Small tables with named rows and columns. After each table, cells are looked up by row and column.

sigo:
|  | lala | miz | ruv | puzak | betike | difi | verazi | neb | dab | kovunet |
|---|---|---|---|---|---|---|---|---|---|---|
| zamo | 57.590 | 55.260 | 57.344 | 55.283 | 55.088 | 55.320 | 57.696 | 55.491 | 53.884 | 59.411 |
| mek | 64.076 | 48.427 | 65.210 | 48.964 | 48.897 | 48.459 | 64.690 | 48.611 | 78.536 | 34.351 |
| zerutup | 51.307 | 61.684 | 50.315 | 61.470 | 61.136 | 61.795 | 51.134 | 62.025 | 34.451 | 79.153 |
| dubid | 48.657 | 63.422 | 50.048 | 64.333 | 63.969 | 63.577 | 49.328 | 64.056 | 61.621 | 51.531 |
| fuv | 73.818 | 39.321 | 73.292 | 39.219 | 39.277 | 39.438 | 73.886 | 39.398 | 55.537 | 58.399 |
| peb | 49.618 | 62.895 | 49.988 | 63.245 | 62.903 | 62.984 | 49.931 | 63.319 | 55.172 | 57.856 |
| fir | 35.187 | 77.049 | 35.856 | 77.561 | 76.995 | 77.125 | 35.543 | 77.667 | 52.071 | 60.528 |
| dezazap | 37.384 | 74.871 | 38.452 | 75.370 | 74.916 | 74.870 | 37.861 | 75.322 | 72.572 | 39.338 |
| bodalan | 65.139 | 48.606 | 62.912 | 47.591 | 47.552 | 48.617 | 64.554 | 48.458 | 42.646 | 70.777 |
| tiz | 54.543 | 57.128 | 57.505 | 58.628 | 58.391 | 57.248 | 55.779 | 57.741 | 89.151 | 23.559 |

What is the dab of bodalan in sigo? 42.646
What is the miz of peb in sigo? 62.895
What is the puzak of zerutup in sigo? 61.470
What is the verazi of fir in sigo? 35.543
What is the lala of fuv in sigo? 73.818
What is the neb of tiz in sigo? 57.741
What is the ruv of fir in sigo? 35.856
Which row has the largest betike? fir

Table minage
,nitesas,vugadi,guvedid,somis,zomaro,gezuzu,vevegu,ledupep,zava
dev,132,148,125,132,139,127,146,7,124
poz,196,144,89,88,97,135,148,93,109
leg,157,106,141,100,142,166,76,103,116
vof,131,116,76,99,117,166,129,140,121
ner,221,96,76,148,194,153,133,102,124
zununir,105,173,169,153,201,171,120,142,113
dun,155,84,156,123,152,119,185,163,128
giv,160,121,122,123,212,79,105,166,110
pobovof,116,118,132,123,178,185,176,113,85
lono,145,185,117,201,98,193,136,183,78
nur,156,137,95,79,196,216,63,186,202

What is the guvedid of dun in minage? 156
What is the zava of poz in minage? 109
What is the vevegu of dun in minage? 185
What is the gezuzu of lono in minage? 193
What is the guvedid of leg in minage? 141
What is the zava of zununir in minage? 113
What is the gezuzu of vof in minage? 166
Row with the largest somis: lono

kigugi =
cols = gunitek, rar
nus: [0.48, 0.24]
vimi: [0.55, 0.11]
bal: [0.42, 0.52]
filuf: [0.39, 0.60]
fubar: [0.39, 0.43]
bavib: [0.63, 0.27]
kedonod: [0.61, 0.69]
ser: [0.25, 0.21]
vom: [0.54, 0.62]
laro: [0.50, 0.72]
kurob: [0.50, 0.50]
setiv: [0.79, 0.59]
goz: [0.98, 0.78]

What is the rar of vom in kigugi? 0.62
What is the gunitek of ser in kigugi? 0.25
What is the rar of kurob in kigugi? 0.50
What is the gunitek of laro in kigugi? 0.50
What is the rar of nus in kigugi? 0.24
What is the rar of kedonod in kigugi? 0.69
What is the rar of goz in kigugi? 0.78
What is the rar of fubar in kigugi? 0.43
What is the gunitek of setiv in kigugi? 0.79
What is the rar of filuf in kigugi? 0.60
What is the gunitek of vimi in kigugi? 0.55
What is the gunitek of vom in kigugi? 0.54
What is the gunitek of goz in kigugi? 0.98
What is the gunitek of bavib in kigugi? 0.63
What is the rar of bal in kigugi? 0.52
What is the gunitek of nus in kigugi? 0.48
What is the rar of laro in kigugi? 0.72

tisavab:
,gusizu,norosoz,mevazu,geraf,sas,lamid
sufore,35.3,63.9,25.1,63.2,63.4,24.9
tiv,62.9,17.0,72.2,16.8,16.8,72.2
mis,21.0,78.5,10.7,78.2,77.7,10.3
tup,85.4,28.9,60.1,27.7,28.6,60.2
gobuluz,73.5,33.6,55.6,32.8,33.2,55.5
neze,51.2,28.2,61.0,28.4,27.9,60.9
pofug,36.3,24.2,65.2,24.8,23.9,64.9
veme,56.8,60.9,28.1,59.8,60.3,27.9
totip,24.4,15.4,73.7,16.2,15.3,73.6
kat,79.3,62.2,26.6,60.4,61.7,26.6
nadiz,43.7,51.4,37.8,51.1,50.9,37.6

What is the geraf of kat in tisavab? 60.4
What is the gusizu of sufore in tisavab? 35.3
What is the mevazu of totip in tisavab? 73.7
What is the mevazu of neze in tisavab? 61.0
What is the geraf of veme in tisavab? 59.8
What is the norosoz of nadiz in tisavab? 51.4
What is the gusizu of neze in tisavab? 51.2
What is the mevazu of nadiz in tisavab? 37.8
What is the geraf of neze in tisavab? 28.4
What is the norosoz of kat in tisavab? 62.2
What is the geraf of gobuluz in tisavab? 32.8
What is the gusizu of gobuluz in tisavab? 73.5
What is the mevazu of sufore in tisavab? 25.1
What is the sas of mis in tisavab? 77.7
Which row has the largest mevazu? totip

Table fevonu
|  | ludaku | fen | gubidu |
|---|---|---|---|
| bot | 84 | 163 | 165 |
| retomin | 67 | 189 | 187 |
| mive | 236 | 23 | 20 |
| tiruvu | 141 | 111 | 112 |

fen of mive = 23
fen of bot = 163
ludaku of mive = 236
ludaku of retomin = 67
gubidu of tiruvu = 112
gubidu of bot = 165
gubidu of mive = 20
ludaku of tiruvu = 141
gubidu of retomin = 187
fen of tiruvu = 111
fen of retomin = 189
ludaku of bot = 84
Which row has the largest gubidu? retomin

lafufe =
fields: rimulen, noto
pere: [42953, 20525]
vul: [44014, 37296]
gobig: [40374, 37395]
sinepu: [11267, 45707]
vekol: [42422, 40506]
fizome: [86430, 48585]
goz: [46558, 64333]
sumetom: [54947, 64975]
zumun: [17984, 62120]
lovub: [37304, 51914]
piv: [66044, 45726]
zol: [56382, 35981]
zolani: [53473, 42746]
lupi: [50202, 46586]

pere, rimulen => 42953
gobig, rimulen => 40374
piv, noto => 45726
lupi, noto => 46586
zumun, noto => 62120
sumetom, noto => 64975
lupi, rimulen => 50202
zol, noto => 35981
goz, noto => 64333
sumetom, rimulen => 54947
zumun, rimulen => 17984
vekol, noto => 40506
vekol, rimulen => 42422
sinepu, rimulen => 11267
lovub, rimulen => 37304
zolani, noto => 42746
lovub, noto => 51914
piv, rimulen => 66044
fizome, noto => 48585
vul, noto => 37296
Row with the largest noto: sumetom

Table manidin
         kule   dovik     fos  tifuve  pubadu    sazi    sizo    pota   bozud
vuko   -0.449  -0.924  -0.289  -0.996  -0.499  -0.634  -0.438  -0.499  -0.300
gurer  -0.283   0.019  -0.204  -0.270  -0.298  -0.602   0.029  -0.488  -0.493
fot    -0.485  -0.750  -0.968  -0.900  -0.420  -0.111  -0.015  -0.441  -0.652
febi   -0.280  -0.859  -0.461  -0.568  -0.313   0.610  -0.604  -0.858  -0.142
tiv    -0.586  -0.748  -0.664  -0.651  -0.315   0.205  -0.706  -0.545   0.470

What is the kule of tiv in manidin? -0.586
What is the dovik of gurer in manidin? 0.019
What is the tifuve of vuko in manidin? -0.996
What is the sazi of tiv in manidin? 0.205
What is the kule of fot in manidin? -0.485
What is the pubadu of febi in manidin? -0.313
What is the tifuve of tiv in manidin? -0.651
What is the sazi of vuko in manidin? -0.634
What is the sizo of tiv in manidin? -0.706
What is the sizo of febi in manidin? -0.604
What is the dovik of tiv in manidin? -0.748
What is the pota of tiv in manidin? -0.545
What is the pota of fot in manidin? -0.441
What is the fos of tiv in manidin? -0.664
What is the fos of gurer in manidin? -0.204
What is the dovik of febi in manidin? -0.859
What is the pubadu of fot in manidin? -0.420
What is the sazi of fot in manidin? -0.111
Which row has the largest sazi? febi

ren.tsv
	nilot	suru	bupu	bila	taronak
lapo	-55453	-39139	38789	40760	15614
gadiza	-17701	-39120	40956	39426	-37031
vefotu	35032	-12618	16597	11872	-50233
vuz	58123	28623	-25204	-28650	-26532
lesorit	-23500	-21386	22439	22512	6750

What is the taronak of lesorit in ren? 6750
What is the bila of vefotu in ren? 11872
What is the bupu of vefotu in ren? 16597
What is the suru of lapo in ren? -39139
What is the taronak of vuz in ren? -26532
What is the bila of gadiza in ren? 39426

fif =
|  | fedivit | sarosob | vap | mer | sogo |
|---|---|---|---|---|---|
| viv | 0.0 | 0.5 | 0.6 | 0.7 | 0.3 |
| mol | 0.3 | 0.5 | 0.4 | 0.4 | 0.3 |
| pizu | 0.4 | 0.3 | 0.5 | 0.6 | 0.3 |
| sopub | 0.3 | 0.3 | 0.5 | 0.6 | 0.3 |
| todarek | 0.5 | 0.3 | 0.6 | 0.8 | 0.2 |
| kitum | 0.1 | 0.8 | 0.5 | 0.5 | 0.2 |
| fitigi | 0.4 | 0.6 | 0.4 | 0.4 | 0.2 |
| fuli | 0.5 | 0.4 | 0.4 | 0.4 | 0.2 |
| mig | 0.4 | 0.9 | 0.5 | 0.3 | 0.1 |
| lapune | 0.1 | 0.6 | 0.5 | 0.6 | 0.3 |
| mip | 0.2 | 0.4 | 0.5 | 0.7 | 0.3 |
| mubusi | 0.3 | 0.3 | 0.5 | 0.7 | 0.3 |
| rarovo | 0.4 | 0.3 | 0.5 | 0.6 | 0.3 |

mig, sarosob -> 0.9
mip, sogo -> 0.3
viv, mer -> 0.7
pizu, fedivit -> 0.4
mip, sarosob -> 0.4
todarek, fedivit -> 0.5
kitum, sarosob -> 0.8
pizu, vap -> 0.5
lapune, sarosob -> 0.6
fitigi, vap -> 0.4
kitum, sogo -> 0.2
fuli, vap -> 0.4
viv, vap -> 0.6
sopub, sarosob -> 0.3
Which row has the largest sarosob? mig

